Below is a small trained network, with its code and all its weights. Each question gives an input and a target symbol and asks what happens when units are switched off, that is, made to give their printed mean instead of their output.

import numpy as np


def w(rows, s, z=0):
    codes = np.array(rows[::2]) - 128.0
    scale = np.full(codes.shape[1], s)
    scale[-1] = z or s
    return codes * scale


def f(y):
    return y / 2 * (1 + np.tanh(0.7978845608 * (y + 0.044715 * y**3)))


def softmax(a):
    e = np.exp(a - a.max(-1, keepdims=True))
    return e / e.sum(-1, keepdims=True)


def log_softmax(a):
    a = a - a.max(-1, keepdims=True)
    return a - np.log(np.exp(a).sum(-1, keepdims=True))


def net(x, mask):
    ids = ['δεηθλμξπστφψω'.index(c) for c in x.split()]
    T = len(ids)
    res = E[ids] + P[:T]
    r = res
    for j in range(2):
        rows = slice(3 * j, 3 * j + 3)
        q, k, v = (r @ M[0][rows].T for M in (Q, K, V))
        z = softmax(np.where(np.tri(T) > 0, q @ k.T / 3**0.5, -1e9)) @ v
        o = O[0][rows]
        res = res + np.where(mask[j], z, o[:, -1]) @ o[:, :-1]
    y = f(res @ A[0][:, :-1].T + A[0][:, -1])
    res = res + np.where(mask[2:10], y, B[0][:, -1]) @ B[0][:, :-1]
    return log_softmax(res[-1] @ U[:, :-1].T + U[:, -1])


Q, K, V, O, A, B = {}, {}, {}, {}, {}, {}
E = w([
[204,124,59,205,135],'δ',
[130,222,200,126,116],'ε',
[17,170,184,24,83],'η',
[133,76,136,33,40],'θ',
[140,190,207,40,115],'λ',
[116,165,123,79,162],'μ',
[173,145,92,242,37],'ξ',
[6,76,109,164,82],'π',
[134,99,161,225,185],'σ',
[163,81,87,161,186],'τ',
[44,34,28,207,100],'φ',
[15,198,155,43,27],'ψ',
[181,196,202,126,162],'ω',
],0.013)
P = w([
[9,47,154,162,94],'0',
[185,151,125,119,164],'1',
[194,165,117,147,139],'2',
[155,163,106,135,153],'3',
[176,161,133,142,174],'4',
[159,146,138,112,186],'5',
[154,164,134,159,160],'6',
[110,170,139,169,99],'7',
[121,146,146,155,184],'8',
],0.012)
Q[0] = w([
[189,77,184,190,102],'head 1',
[68,114,133,239,135],'head 1',
[135,57,96,224,138],'head 1',
[147,115,141,45,16],'head 2',
[100,221,122,190,107],'head 2',
[101,109,150,254,190],'head 2',
],0.0092)
K[0] = w([
[153,154,142,183,144],'head 1',
[51,123,140,154,150],'head 1',
[88,121,159,167,118],'head 1',
[134,246,113,128,148],'head 2',
[74,81,134,102,124],'head 2',
[66,106,200,155,109],'head 2',
],0.014)
V[0] = w([
[45,60,163,135,145],'head 1',
[153,120,124,145,105],'head 1',
[81,73,118,158,123],'head 1',
[115,103,113,136,6],'head 2',
[115,84,179,149,175],'head 2',
[157,109,45,183,128],'head 2',
],0.014)
O[0] = w([
[229,195,109,132,211,254],'head 1',
[86,139,175,121,132,126],'head 1',
[203,162,174,118,110,228],'head 1',
[159,24,171,66,148,241],'head 2',
[123,221,111,81,212,206],'head 2',
[140,199,215,204,1,110],'head 2',
],0.008,0.0097)
A[0] = w([
[158,111,129,185,134,213],'neuron 1',
[179,109,115,46,29,183],'neuron 2',
[102,100,138,246,226,219],'neuron 3',
[107,144,150,138,163,3],'neuron 4',
[108,113,193,95,78,57],'neuron 5',
[60,110,83,93,1,169],'neuron 6',
[64,67,130,142,115,117],'neuron 7',
[98,22,130,151,118,40],'neuron 8',
],0.0086,0.0045)
B[0] = w([
[2,87,166,157,55,201],'neuron 1',
[20,101,148,58,170,147],'neuron 2',
[93,99,21,76,5,254],'neuron 3',
[174,234,153,232,166,125],'neuron 4',
[127,124,3,121,239,136],'neuron 5',
[145,115,161,120,199,159],'neuron 6',
[219,182,115,154,171,131],'neuron 7',
[209,227,161,22,123,132],'neuron 8',
],0.0068,0.0098)
U = w([
[129,150,150,185,47,253],'δ',
[140,130,108,191,174,94],'ε',
[154,112,116,165,206,50],'η',
[69,175,201,58,202,224],'θ',
[120,124,73,168,149,151],'λ',
[151,165,91,106,70,118],'μ',
[105,117,205,145,166,234],'ξ',
[196,120,179,169,231,35],'π',
[147,254,98,162,167,176],'σ',
[148,161,127,196,153,75],'τ',
[182,155,252,152,181,40],'φ',
[176,104,141,124,147,66],'ψ',
[139,195,96,91,90,26],'ω',
],0.0069,0.0044)

Each question gives the input, a string of symbols that net reads in full, and the target symbol t.
The units are the heads (3 rows each of Q, K, V and O) and the neurons (one row each of A and B). Each row of codes is followed by its name. A weight is (code - 128) times the scale printed after its matrix; where a second scale follows, it is the last column's (O, A, B and U).
mask holds one flag per unit, heads first, then neurons. A switched-off unit (its flag False) gives its mean, the last column of its rows in O or B, instead of its output. The means were averaged over made-up inputs and are rounded, as every weight is.
A unit's drop is (log p(t) with every unit on - log p(t) with that unit switched off) / (log p(t) with every unit on - log p(t) with every unit switched off).
The circuit of an input: a set's keep is (log p(t) with only the set's units on - log p(t) with every unit switched off) / (log p(t) with every unit on - log p(t) with every unit switched off). Starting from all 10 units, units are removed one at a time, each time the one whose removal leaves the highest keep (on an exact tie, the one counted first), for as long as the keep stays at least 0.8.
circuit, biggest first: the units of the circuit, biggest drop first
k most important neurons: the k neurons with the biggest drops, biggest first
heads that matter: for each layer, one digit per head in row order, 1 if its drop is at least 0.15 and else 0, layers parted by /
drop when u is switched off: that unit's drop, to one decimal
input π σ τ φ, target π: circuit, biggest first => [head 1; head 2]
input δ ξ ψ, target θ: heads that matter => 10
input π σ θ λ ξ, target π: circuit, biggest first => [head 2; head 1]
input λ δ φ δ σ δ θ σ δ, target λ: circuit, biggest first => [head 2; neuron 3; head 1]
input φ σ τ σ ξ, target φ: circuit, biggest first => [head 2; neuron 3]
input π ψ μ μ σ η φ σ, target π: circuit, biggest first => [head 1]
input σ δ φ, target σ: circuit, biggest first => [head 2; head 1]
input π θ π π, target π: circuit, biggest first => [head 1; head 2]
input δ ξ θ, target θ: circuit, biggest first => [neuron 2; head 1]
input δ φ θ, target θ: 2 most important neurons => [neuron 2; neuron 8]
input θ μ ω, target θ: circuit, biggest first => [head 1; head 2; neuron 8]
input δ δ ε λ ξ σ, target δ: circuit, biggest first => [head 2; head 1]
input σ δ ξ μ τ, target σ: drop when head 2 is switched off => 1.1
input π ω τ ε δ λ ψ τ, target π: most important neuron => [neuron 3]
input δ η φ, target δ: drop when head 2 is switched off => 0.7
input σ σ δ δ μ τ, target σ: drop when neuron 1 is switched off => 0.1
